Below is a small trained network, with its code and all its weights. Each question gives an input and a class and asks what happens when units are switched off, that is, made to give their printed mean instead of their output.

import numpy as np


def w(rows, s, z=0):
    codes = np.array(rows[::2]) - 128.0
    scale = np.full(codes.shape[1], s)
    scale[-1] = z or s
    return codes * scale


def norm(h):
    return h / np.sqrt((h * h).mean(-1, keepdims=True) + 1e-5)


def f(y):
    return np.maximum(y, 0)


def log_softmax(a):
    a = a - a.max(-1, keepdims=True)
    return a - np.log(np.exp(a).sum(-1, keepdims=True))


def net(x, mask):
    res = np.array(x, float).reshape(1, 5) / 4 @ E
    u = 0
    for l in range(2):
        y = f(norm(res) @ A[l][:, :-1].T + A[l][:, -1])
        res = res + np.where(mask[u : u + 6], y, B[l][:, -1]) @ B[l][:, :-1]
        u += 6
    return log_softmax(norm(res)[-1] @ U[:, :-1].T + U[:, -1])


A, B = {}, {}
E = w([
[98,141,124,157,119,170,142,114,120,148],'x0',
[104,172,255,138,131,90,96,114,69,128],'x1',
[95,226,81,59,136,108,97,29,154,95],'x2',
[94,75,93,151,81,33,208,99,83,95],'x3',
[81,78,158,155,173,76,105,90,190,157],'x4',
],0.0062)
A[0] = w([
[122,17,95,234,96,19,194,84,15,116,67],'0.n1',
[217,141,128,82,85,185,158,164,32,93,44],'0.n2',
[51,96,254,103,95,110,89,188,25,90,149],'0.n3',
[152,106,121,141,86,112,168,92,78,75,104],'0.n4',
[217,64,209,213,170,138,240,252,99,205,3],'0.n5',
[84,152,91,143,89,165,62,162,183,77,81],'0.n6',
],0.0051,0.0043)
B[0] = w([
[135,74,121,114,139,145,95,131,66,170,253],'0.n1',
[203,165,106,113,1,176,125,162,55,222,179],'0.n2',
[124,128,183,106,137,162,244,94,165,90,229],'0.n3',
[179,126,116,117,155,104,118,172,74,192,171],'0.n4',
[116,201,74,151,104,103,62,120,191,28,234],'0.n5',
[116,108,156,160,79,115,127,165,94,111,152],'0.n6',
],0.0089,0.0055)
A[1] = w([
[134,37,47,90,93,171,192,203,219,146,150],'1.n1',
[41,9,181,229,227,56,77,112,244,174,39],'1.n2',
[129,100,186,123,143,203,79,218,164,109,9],'1.n3',
[85,188,99,125,99,59,114,105,98,133,206],'1.n4',
[189,179,146,118,183,179,91,156,172,194,34],'1.n5',
[138,64,149,254,62,72,171,195,94,89,162],'1.n6',
],0.0077,0.0011)
B[1] = w([
[106,146,245,118,137,126,176,96,162,113,234],'1.n1',
[177,171,112,120,54,180,137,176,84,141,255],'1.n2',
[85,83,60,89,190,86,111,80,106,135,183],'1.n3',
[133,112,73,163,155,120,79,172,172,103,172],'1.n4',
[113,67,110,174,140,55,145,125,100,145,187],'1.n5',
[91,145,98,123,187,114,81,98,176,126,219],'1.n6',
],0.012,0.0075)
U = w([
[203,163,102,134,16,156,122,207,79,181,100],'0',
[73,161,46,163,177,106,48,125,191,37,71],'1',
[85,2,76,113,213,68,115,105,46,188,107],'2',
[89,125,241,119,148,125,206,102,172,92,255],'3',
],0.0091,0.00077)

Each question gives the input, the list of numbers given to net, and the class t.
The units are the neurons (one row each of A and B). Each row of codes is followed by its name. A weight is (code - 128) times the scale printed after its matrix; where a second scale follows, it is the last column's (A, B and U).
mask holds one flag per neuron, layer by layer. A switched-off neuron (its flag False) gives its mean, the last column of its row in B, instead of its output. The means were averaged over made-up inputs and are rounded, as every weight is.
A unit's drop is (log p(t) with every unit on - log p(t) with that unit switched off) / (log p(t) with every unit on - log p(t) with every unit switched off).
The circuit of an input: a set's keep is (log p(t) with only the set's units on - log p(t) with every unit switched off) / (log p(t) with every unit on - log p(t) with every unit switched off). Starting from all 12 units, units are removed one at a time, each time the one whose removal leaves the highest keep (on an exact tie, the one counted first), for as long as the keep stays at least 0.8.
circuit, biggest first: the units of the circuit, biggest drop first
unit that matters most: the unit with the biggest drop
k most important neurons: the k neurons with the biggest drops, biggest first
k most important neurons of layer l: the k neurons of layer l with the biggest drops, biggest first
input [-3,4,-4,-5,-2], class 2: circuit, biggest first => [1.n3]
input [-4,5,-5,6,-5], class 2: 3 most important neurons of layer 1 => [1.n2; 1.n1; 1.n6]
input [-3,4,-8,6,-7], class 1: 3 most important neurons => [0.n5; 1.n6; 1.n2]
input [-3,2,5,-8,-3], class 2: circuit, biggest first => [0.n5; 1.n5]
input [2,-7,-8,-3,-2], class 1: 2 most important neurons => [0.n5; 0.n3]
input [2,6,-1,-3,-4], class 3: 2 most important neurons => [0.n3; 1.n2]
input [2,6,-1,-4,6], class 0: 2 most important neurons => [1.n2; 1.n1]
input [6,-1,2,-6,5], class 2: 3 most important neurons => [1.n3; 1.n5; 0.n5]
input [0,0,-2,8,-4], class 2: 3 most important neurons => [1.n2; 0.n1; 1.n6]
input [-1,4,7,-3,7], class 0: 3 most important neurons => [1.n2; 0.n5; 1.n6]
input [-4,-5,-8,5,2], class 1: 3 most important neurons => [0.n5; 1.n6; 0.n3]
input [-2,2,8,0,8], class 0: 2 most important neurons => [1.n2; 0.n5]
input [5,-2,-7,-5,7], class 0: 2 most important neurons => [1.n2; 0.n2]
input [-1,-6,-5,-4,-1], class 3: unit that matters most => 1.n1
input [-7,-7,3,-7,-4], class 2: circuit, biggest first => [1.n5; 0.n5]
input [1,-7,-4,3,-5], class 3: 2 most important neurons => [1.n1; 1.n2]
input [5,3,-7,0,5], class 1: 2 most important neurons of layer 1 => [1.n6; 1.n3]
input [-2,-5,7,0,7], class 0: circuit, biggest first => [1.n2; 0.n5; 1.n6; 0.n2]
input [0,-8,-8,-2,8], class 0: 4 most important neurons of layer 0 => [0.n3; 0.n2; 0.n5; 0.n6]
input [-1,-8,3,6,-6], class 3: circuit, biggest first => [1.n1]
input [1,-1,-8,2,-6], class 1: 2 most important neurons of layer 1 => [1.n6; 1.n2]
input [3,-5,-7,-2,8], class 0: 2 most important neurons of layer 0 => [0.n3; 0.n2]
